Each row is followed by its group and then its class within the group.
[-0.57 -0.25 -0.44 -0.38  0.76 -2.95  1.95 -1.48  0.79  0.75 -0.17 -0.57
  0.26 -0.66 -3.26  5.55  0.60  3.08  2.53 -0.75] : gq:pg
[-1.41 -0.21  0.64 -1.50  0.45 -1.64  0.87 -0.88  0.32 -0.62  0.51 -0.75
 -0.88 -0.87 -0.46  2.53  0.95  3.46  0.66 -1.12] : gq:dd
[-1.86 -0.31  0.02 -0.35  0.67 -2.54  1.08 -0.87  1.07  0.54 -0.12 -0.21
  0.41 -0.08 -1.20  6.08 -0.18  1.41  2.53 -2.11] : gq:pg
[ 0.49  0.60  0.42 -1.14  1.14 -2.11  0.04 -3.25  0.92 -0.26  2.35  0.31
 -0.45  0.19 -1.14  2.60  1.06 -0.19  0.46 -1.56] : fr:sc
[-1.26  0.67 -0.17 -0.65  0.86 -2.76  1.37 -0.55  1.15  0.67  1.14 -0.24
 -0.09 -0.94 -2.23  5.71  0.41  2.99  2.82 -1.15] : gq:pg
[ 0.77 -0.32  0.43 -0.43  0.95 -1.52  0.90 -0.36  2.58  0.33  0.31  0.99
  0.56 -0.27 -2.62  5.32  0.70  2.04  0.51 -0.48] : fr:sd
[-1.33 -0.96  0.19 -0.66  1.80 -7.64  1.23  0.71  0.98 -0.18 -0.66  0.78
 -0.31 -0.11 -2.03  4.21 -0.28  0.46  0.89  1.02] : fr:sd
[-0.38  0.48 -0.02  1.03  1.97 -2.88  1.80 -1.15  2.37  0.56  1.17 -0.52
  1.05 -0.79 -2.78  6.08  0.87  2.44  2.77  1.15] : gq:pg
[-1.43 -0.40 -1.00  0.65  0.06 -0.12  0.73 -0.60  1.16 -1.29 -0.75 -0.04
 -0.44 -0.72 -1.15  0.85  1.23 -0.05 -0.14 -2.77] : fr:sd
[ 0.19  0.55 -0.05 -0.15  1.11 -1.82  0.69 -0.88  2.30 -0.72 -0.09 -0.15
  0.36  0.53 -2.47  4.13  3.24  3.62  0.93 -0.05] : fr:sc
[-0.93 -0.14  1.34 -0.80  0.93 -3.24  1.34 -2.78  1.76 -0.76 -2.79 -0.53
  0.27  0.02 -1.77  4.37  1.13  0.73  0.49  0.44] : fr:zs
[-0.72  0.18  0.96 -0.42  2.48 -4.05  1.56 -1.00  2.05  0.09 -0.70 -0.33
 -0.11 -0.27 -3.03  4.95  0.73  3.76  2.31 -0.93] : gq:pg
[-1.54 -0.44  0.35 -1.30  0.81 -2.09  0.68 -0.89 -1.31 -0.35  0.14 -0.55
 -0.34 -1.40 -0.46  1.19  0.36  2.68 -0.41 -1.33] : gq:dd
[ 0.15 -0.36  0.65 -1.58  0.54 -0.97  0.22 -0.72  0.64 -0.54 -0.36  0.11
 -0.17 -0.08 -1.48  1.23  2.55  0.18  0.15  0.28] : fr:zs
[ 0.13 -0.03 -0.49 -0.51  0.92 -4.43  0.42 -0.89  1.92  1.77 -0.02  0.55
  0.65 -0.87 -2.85  6.18  0.73  3.05  2.35 -0.66] : gq:pg
[-0.38  0.69 -0.16 -0.06  1.36 -0.27  1.23 -0.14  2.57  0.22  0.15  0.77
  0.29 -0.08 -2.33  4.63  1.93  2.59  0.62  2.24] : fr:zs
[-0.23  0.54  0.38  0.05  0.57 -1.93 -0.11  0.25  2.26  0.37 -0.14  0.35
  0.16  0.43 -2.44  5.13  1.37  3.28 -0.12 -2.54] : fr:sd
[-0.45  0.98  0.49  0.52  1.28 -2.82  1.31  0.15  2.85  1.54 -0.24  1.29
  0.21 -0.52 -2.82  7.71  1.40  3.06  2.45  1.54] : fr:zs
[-4.04  0.87 -0.27  0.45  1.30 -3.44  0.73 -1.53  1.15  0.02  0.70 -0.11
  1.33  0.03 -2.35  6.08  1.19  3.70  1.92 -1.17] : gq:mr
[ 0.19  0.97 -3.74  0.45  2.02 -3.78  2.04 -2.29  3.75  1.08  0.43  0.98
  0.67  0.04 -3.68  6.66  1.31  4.32  1.43 -1.53] : gq:pg
[-0.87  2.28  0.15 -1.33  0.84 -2.67  0.36 -0.35  2.18 -0.12 -0.68  0.26
  0.50  0.99 -1.77  3.13  1.15  1.62  0.78 -2.21] : fr:sd
[-0.78  0.44  0.45 -0.51  0.43 -2.32  0.70 -0.21  2.52  0.48 -0.23  0.31
  0.78  0.13 -2.46  5.93  1.19  1.59  0.64 -0.29] : fr:sd
[-1.90  4.06  0.53 -0.61  1.51 -3.19  0.75 -0.55 -0.69 -0.83  0.35  0.59
  0.40 -3.04 -4.41  4.29  1.27  2.53  1.28  0.58] : gq:mr
[ 0.68 -0.97  0.16 -0.38  1.05 -2.00  1.41 -0.89  3.25 -0.32 -0.89  0.68
 -0.28  0.28 -2.12  4.98  2.25  3.61  1.21 -0.40] : fr:sd
[-0.87  0.57  0.66  1.28  0.66 -1.74  1.33 -0.28  3.95 -0.47 -0.43 -0.01
  0.12  0.30 -3.31  6.93  1.35  2.89  1.91  1.52] : fr:zs
